Below is a small trained network, with its code and all its weights. Each question gives an input and a target symbol and asks what happens when units are switched off, that is, made to give their printed mean instead of their output.

import numpy as np


def w(rows, s, z=0):
    codes = np.array(rows[::2]) - 128.0
    scale = np.full(codes.shape[1], s)
    scale[-1] = z or s
    return codes * scale


def f(y):
    return np.maximum(y, 0)


def softmax(a):
    e = np.exp(a - a.max(-1, keepdims=True))
    return e / e.sum(-1, keepdims=True)


def log_softmax(a):
    a = a - a.max(-1, keepdims=True)
    return a - np.log(np.exp(a).sum(-1, keepdims=True))


def net(x, mask):
    ids = ['ΠΦβζστ'.index(c) for c in x.split()]
    T = len(ids)
    res = E[ids] + P[:T]
    u = 0
    for l in range(2):
        r = res
        for j in range(3):
            rows = slice(2 * j, 2 * j + 2)
            q, k, v = (r @ M[l][rows].T for M in (Q, K, V))
            z = softmax(np.where(np.tri(T) > 0, q @ k.T / 2**0.5, -1e9)) @ v
            o = O[l][rows]
            res = res + np.where(mask[u + j], z, o[:, -1]) @ o[:, :-1]
        u += 3
        y = f(res @ A[l][:, :-1].T + A[l][:, -1])
        res = res + np.where(mask[u : u + 4], y, B[l][:, -1]) @ B[l][:, :-1]
        u += 4
    return log_softmax(res[-1] @ U[:, :-1].T + U[:, -1])


Q, K, V, O, A, B = {}, {}, {}, {}, {}, {}
E = w([
[103,129,9],'Π',
[148,131,146],'Φ',
[82,135,129],'β',
[99,98,121],'ζ',
[99,4,96],'σ',
[182,172,129],'τ',
],0.02)
P = w([
[2,102,148],'0',
[189,67,148],'1',
[156,63,153],'2',
[172,81,149],'3',
[113,75,180],'4',
[140,82,170],'5',
[245,139,154],'6',
[161,118,190],'7',
[90,118,204],'8',
[85,151,224],'9',
],0.0075)
Q[0] = w([
[157,125,196],'0.h0',
[240,62,146],'0.h0',
[160,11,179],'0.h1',
[71,103,239],'0.h1',
[179,149,80],'0.h2',
[104,30,114],'0.h2',
],0.011)
K[0] = w([
[200,40,203],'0.h0',
[194,154,254],'0.h0',
[182,45,123],'0.h1',
[213,3,191],'0.h1',
[153,164,161],'0.h2',
[71,207,101],'0.h2',
],0.0091)
V[0] = w([
[113,226,58],'0.h0',
[1,174,197],'0.h0',
[125,74,38],'0.h1',
[167,165,166],'0.h1',
[72,127,247],'0.h2',
[195,31,92],'0.h2',
],0.0073)
O[0] = w([
[157,177,7,61],'0.h0',
[23,46,34,96],'0.h0',
[160,138,36,255],'0.h1',
[88,179,61,32],'0.h1',
[35,134,136,130],'0.h2',
[218,3,201,187],'0.h2',
],0.0061,0.0047)
A[0] = w([
[209,2,141,145],'0.n0',
[167,36,137,213],'0.n1',
[133,75,237,64],'0.n2',
[240,104,167,255],'0.n3',
],0.0072,0.0046)
B[0] = w([
[114,186,183,255],'0.n0',
[82,175,153,248],'0.n1',
[140,130,120,189],'0.n2',
[6,46,114,251],'0.n3',
],0.011,0.0095)
Q[1] = w([
[236,208,154],'1.h0',
[234,106,109],'1.h0',
[232,172,120],'1.h1',
[126,113,76],'1.h1',
[89,55,125],'1.h2',
[249,143,131],'1.h2',
],0.016)
K[1] = w([
[109,172,180],'1.h0',
[140,177,171],'1.h0',
[200,95,111],'1.h1',
[104,162,172],'1.h1',
[70,153,87],'1.h2',
[137,118,250],'1.h2',
],0.014)
V[1] = w([
[212,138,160],'1.h0',
[116,252,176],'1.h0',
[166,101,200],'1.h1',
[175,146,127],'1.h1',
[109,121,54],'1.h2',
[124,27,138],'1.h2',
],0.014)
O[1] = w([
[39,105,131,5],'1.h0',
[162,74,132,80],'1.h0',
[69,84,103,130],'1.h1',
[70,109,203,16],'1.h1',
[167,154,93,190],'1.h2',
[1,215,134,148],'1.h2',
],0.0091,0.019)
A[1] = w([
[238,157,214,203],'1.n0',
[2,56,80,81],'1.n1',
[174,103,84,186],'1.n2',
[81,186,29,253],'1.n3',
],0.0083,0.0044)
B[1] = w([
[93,111,138,210],'1.n0',
[112,40,6,160],'1.n1',
[212,137,170,184],'1.n2',
[1,81,127,246],'1.n3',
],0.0082,0.014)
U = w([
[223,123,2,39],'Π',
[180,97,148,173],'Φ',
[247,179,53,56],'β',
[144,205,106,107],'ζ',
[161,48,89,91],'σ',
[241,47,109,254],'τ',
],0.0081,0.0058)

Each question gives the input, a string of symbols that net reads in full, and the target symbol t.
The units are the heads (2 rows each of Q, K, V and O) and the neurons (one row each of A and B). Each row of codes is followed by its name. A weight is (code - 128) times the scale printed after its matrix; where a second scale follows, it is the last column's (O, A, B and U).
mask holds one flag per unit, layer by layer, with each layer's heads first. A switched-off unit (its flag False) gives its mean, the last column of its rows in O or B, instead of its output. The means were averaged over made-up inputs and are rounded, as every weight is.
A unit's drop is (log p(t) with every unit on - log p(t) with that unit switched off) / (log p(t) with every unit on - log p(t) with every unit switched off).
The circuit of an input: a set's keep is (log p(t) with only the set's units on - log p(t) with every unit switched off) / (log p(t) with every unit on - log p(t) with every unit switched off). Starting from the 12 units with the biggest drops (on a tie, the unit counted first), units are removed one at a time, each time the one whose removal leaves the highest keep (on an exact tie, the one counted first), for as long as the keep stays at least 0.8.
circuit, biggest first: the units of the circuit, biggest drop first
unit that matters most: the unit with the biggest drop
k most important neurons: the k neurons with the biggest drops, biggest first
top k neurons in layer l: the k neurons of layer l with the biggest drops, biggest first
which heads matter: for each layer, one digit per head in row order, 1 if its drop is at least 0.15 and else 0, layers parted by /
drop of u: that unit's drop, to one decimal
input τ τ ζ ζ σ ζ ζ, target τ: circuit, biggest first => (1.h2 0.h2 0.h0)
input β σ σ, target β: which heads matter => 101 / 110
input Π β β, target β: which heads matter => 100 / 001
input σ τ ζ β τ ζ β ζ β, target σ: 3 most important neurons => (0.n0 0.n1 1.n1)
input β ζ ζ Φ, target β: circuit, biggest first => (0.h0 1.h0 1.h1)
input τ ζ τ ζ ζ τ Φ, target τ: circuit, biggest first => (0.n3 1.h2 0.h2 0.h0)
input β ζ ζ β, target β: circuit, biggest first => (0.h0 1.h1 1.h0)
input τ ζ τ, target τ: circuit, biggest first => (1.h2 0.n3 0.h2 0.h0)
input τ σ Φ Φ ζ ζ Φ, target τ: unit that matters most => 0.n0
input σ ζ β β, target σ: 4 most important neurons => (0.n0 1.n1 0.n1 1.n2)
input β σ τ ζ, target β: circuit, biggest first => (0.h2 0.h0 1.h1)
input σ ζ Φ Φ τ ζ, target σ: which heads matter => 101 / 111
input ζ β ζ τ ζ Φ τ Φ, target ζ: which heads matter => 101 / 001
input τ σ ζ ζ Φ σ ζ ζ σ β, target τ: unit that matters most => 0.n0
input σ ζ τ ζ ζ τ, target σ: 4 most important neurons => (0.n0 0.n3 1.n1 0.n1)
input σ τ ζ β ζ ζ σ, target σ: 3 most important neurons => (0.n3 1.n1 0.n0)
input σ ζ ζ, target σ: 4 most important neurons => (0.n0 1.n1 0.n3 1.n2)
input τ σ ζ τ τ ζ Φ σ ζ, target τ: 2 most important neurons => (0.n0 0.n3)
input β σ ζ τ Φ, target β: 3 most important neurons => (1.n3 0.n0 0.n1)
input τ β ζ τ, target τ: unit that matters most => 0.n3
input ζ ζ τ β ζ, target ζ: top 2 neurons in layer 0 => (0.n0 0.n1)
input ζ Φ ζ τ, target ζ: 2 most important neurons => (0.n3 0.n0)
input ζ σ τ τ ζ, target ζ: top 2 neurons in layer 0 => (0.n1 0.n0)
input β σ ζ τ ζ σ ζ σ τ ζ, target β: 2 most important neurons => (1.n3 0.n0)
input σ ζ ζ β β Φ, target σ: drop of 0.h2 => 0.2
input ζ ζ ζ ζ σ, target ζ: drop of 0.n0 => 0.2
input τ ζ τ ζ σ σ ζ β, target τ: drop of 0.n3 => 0.3
input ζ ζ τ σ τ τ, target ζ: drop of 0.n3 => 1.2
